Here is a tiny trained network, its code and every weight. The questions are about switching its units off for an input and a target symbol, where a switched-off unit gives its printed mean instead of its output.

import numpy as np


def w(rows, s, z=0):
    codes = np.array(rows[::2]) - 128.0
    scale = np.full(codes.shape[1], s)
    scale[-1] = z or s
    return codes * scale


def f(y):
    return y / 2 * (1 + np.tanh(0.7978845608 * (y + 0.044715 * y**3)))


def softmax(a):
    e = np.exp(a - a.max(-1, keepdims=True))
    return e / e.sum(-1, keepdims=True)


def log_softmax(a):
    a = a - a.max(-1, keepdims=True)
    return a - np.log(np.exp(a).sum(-1, keepdims=True))


def net(x, mask):
    ids = ['ΓΔΦαηλμπ'.index(c) for c in x.split()]
    T = len(ids)
    res = E[ids] + P[:T]
    r = res
    for j in range(3):
        rows = slice(2 * j, 2 * j + 2)
        q, k, v = (r @ M[0][rows].T for M in (Q, K, V))
        z = softmax(np.where(np.tri(T) > 0, q @ k.T / 2**0.5, -1e9)) @ v
        o = O[0][rows]
        res = res + np.where(mask[j], z, o[:, -1]) @ o[:, :-1]
    y = f(res @ A[0][:, :-1].T + A[0][:, -1])
    res = res + np.where(mask[3:11], y, B[0][:, -1]) @ B[0][:, :-1]
    return log_softmax(res[-1] @ U[:, :-1].T + U[:, -1])


Q, K, V, O, A, B = {}, {}, {}, {}, {}, {}
E = w([
[129,11,185,52,63],'Γ',
[181,110,201,106,172],'Δ',
[124,94,119,251,104],'Φ',
[143,156,123,69,145],'α',
[95,154,108,57,194],'η',
[56,123,110,36,251],'λ',
[121,133,149,162,9],'μ',
[140,166,109,102,53],'π',
],0.02)
P = w([
[169,99,1,127,172],'0',
[181,107,96,112,156],'1',
[165,129,125,114,136],'2',
[150,142,136,118,120],'3',
[138,151,146,125,111],'4',
[127,160,154,133,106],'5',
[111,159,155,142,102],'6',
[91,153,153,148,94],'7',
],0.0096)
Q[0] = w([
[87,205,104,193,214],'H0',
[116,171,78,179,117],'H0',
[70,251,47,94,247],'H1',
[111,110,63,190,219],'H1',
[96,92,174,28,109],'H2',
[75,167,73,121,255],'H2',
],0.0083)
K[0] = w([
[108,193,156,161,151],'H0',
[120,207,92,174,88],'H0',
[193,220,103,74,166],'H1',
[2,106,165,150,222],'H1',
[113,141,138,60,152],'H2',
[70,145,139,125,179],'H2',
],0.0095)
V[0] = w([
[155,134,77,94,192],'H0',
[135,198,128,137,190],'H0',
[246,254,124,110,137],'H1',
[128,181,108,74,161],'H1',
[123,106,114,110,191],'H2',
[143,78,125,134,77],'H2',
],0.0097)
O[0] = w([
[182,138,176,162,105,209],'H0',
[146,62,127,130,70,3],'H0',
[127,119,149,83,151,89],'H1',
[12,70,148,186,74,122],'H1',
[169,174,103,146,128,186],'H2',
[97,70,153,175,101,163],'H2',
],0.011,0.0027)
A[0] = w([
[134,61,147,127,145,254],'N0',
[179,121,69,196,134,118],'N1',
[127,81,123,174,136,88],'N2',
[9,93,165,112,84,197],'N3',
[156,171,78,187,100,203],'N4',
[208,115,134,153,170,182],'N5',
[87,103,52,63,217,176],'N6',
[176,141,88,108,47,81],'N7',
],0.013,0.0058)
B[0] = w([
[149,254,96,93,45,200],'N0',
[33,68,180,99,117,197],'N1',
[134,82,179,189,171,134],'N2',
[59,173,240,189,156,254],'N3',
[143,143,57,40,83,229],'N4',
[115,141,154,208,113,233],'N5',
[239,112,37,76,58,223],'N6',
[224,128,75,63,207,183],'N7',
],0.01,0.006)
U = w([
[221,133,30,43,83,130],'Γ',
[146,211,161,155,171,253],'Δ',
[12,89,204,191,134,206],'Φ',
[173,89,119,141,153,36],'α',
[187,61,130,124,160,79],'η',
[165,90,120,133,155,54],'λ',
[175,94,110,141,159,42],'μ',
[179,84,117,144,157,60],'π',
],0.011,0.006)

Each question gives the input, a string of symbols that net reads in full, and the target symbol t.
The units are the heads (2 rows each of Q, K, V and O) and the neurons (one row each of A and B). Each row of codes is followed by its name. A weight is (code - 128) times the scale printed after its matrix; where a second scale follows, it is the last column's (O, A, B and U).
mask holds one flag per unit, heads first, then neurons. A switched-off unit (its flag False) gives its mean, the last column of its rows in O or B, instead of its output. The means were averaged over made-up inputs and are rounded, as every weight is.
A unit's drop is (log p(t) with every unit on - log p(t) with that unit switched off) / (log p(t) with every unit on - log p(t) with every unit switched off).
The circuit of an input: a set's keep is (log p(t) with only the set's units on - log p(t) with every unit switched off) / (log p(t) with every unit on - log p(t) with every unit switched off). Starting from all 11 units, units are removed one at a time, each time the one whose removal leaves the highest keep (on an exact tie, the one counted first), for as long as the keep stays at least 0.8.
circuit, biggest first: the units of the circuit, biggest drop first
unit that matters most: the unit with the biggest drop
top k neurons: the k neurons with the biggest drops, biggest first
which heads matter: for each layer, one digit per head in row order, 1 if its drop is at least 0.15 and else 0, layers parted by /
drop when u is switched off: that unit's drop, to one decimal
input π Φ α Γ α α, target Φ: which heads matter -> 010
input π Δ η Γ π π, target Φ: unit that matters most -> H2
input Φ μ Γ Γ λ Φ π α, target Γ: which heads matter -> 100
input α Δ π α Δ μ Γ, target Γ: circuit, biggest first -> N6, H0
input Φ α μ π π, target Δ: top 2 neurons -> N6, N3
input π Δ Γ Γ, target Δ: top 2 neurons -> N4, N0
input η μ μ Γ μ μ, target Φ: top 3 neurons -> N3, N6, N0
input Φ π Δ α Γ η, target Γ: top 4 neurons -> N6, N5, N1, N2
input π π π, target Φ: which heads matter -> 011
input π α λ Δ α Φ μ, target Γ: which heads matter -> 010
input α μ π Φ, target Φ: top 4 neurons -> N1, N6, N5, N7
input Γ Φ η η λ Φ η, target Φ: top 3 neurons -> N3, N7, N0
input π η η μ η, target Φ: top 3 neurons -> N3, N7, N4
input λ α Φ, target Φ: top 4 neurons -> N1, N6, N5, N2
input Γ Φ π λ μ, target Γ: top neuron -> N4
input Φ μ Φ η α α α, target Φ: top 3 neurons -> N3, N7, N4
input π η Φ Φ α Γ λ, target Γ: top 2 neurons -> N6, N5
input Γ μ λ λ π λ, target Φ: drop when N4 is switched off -> 0.3
input μ μ Φ π Φ Γ λ α, target Γ: drop when N5 is switched off -> 0.0
input Δ λ Γ Γ, target Δ: drop when N4 is switched off -> 0.2
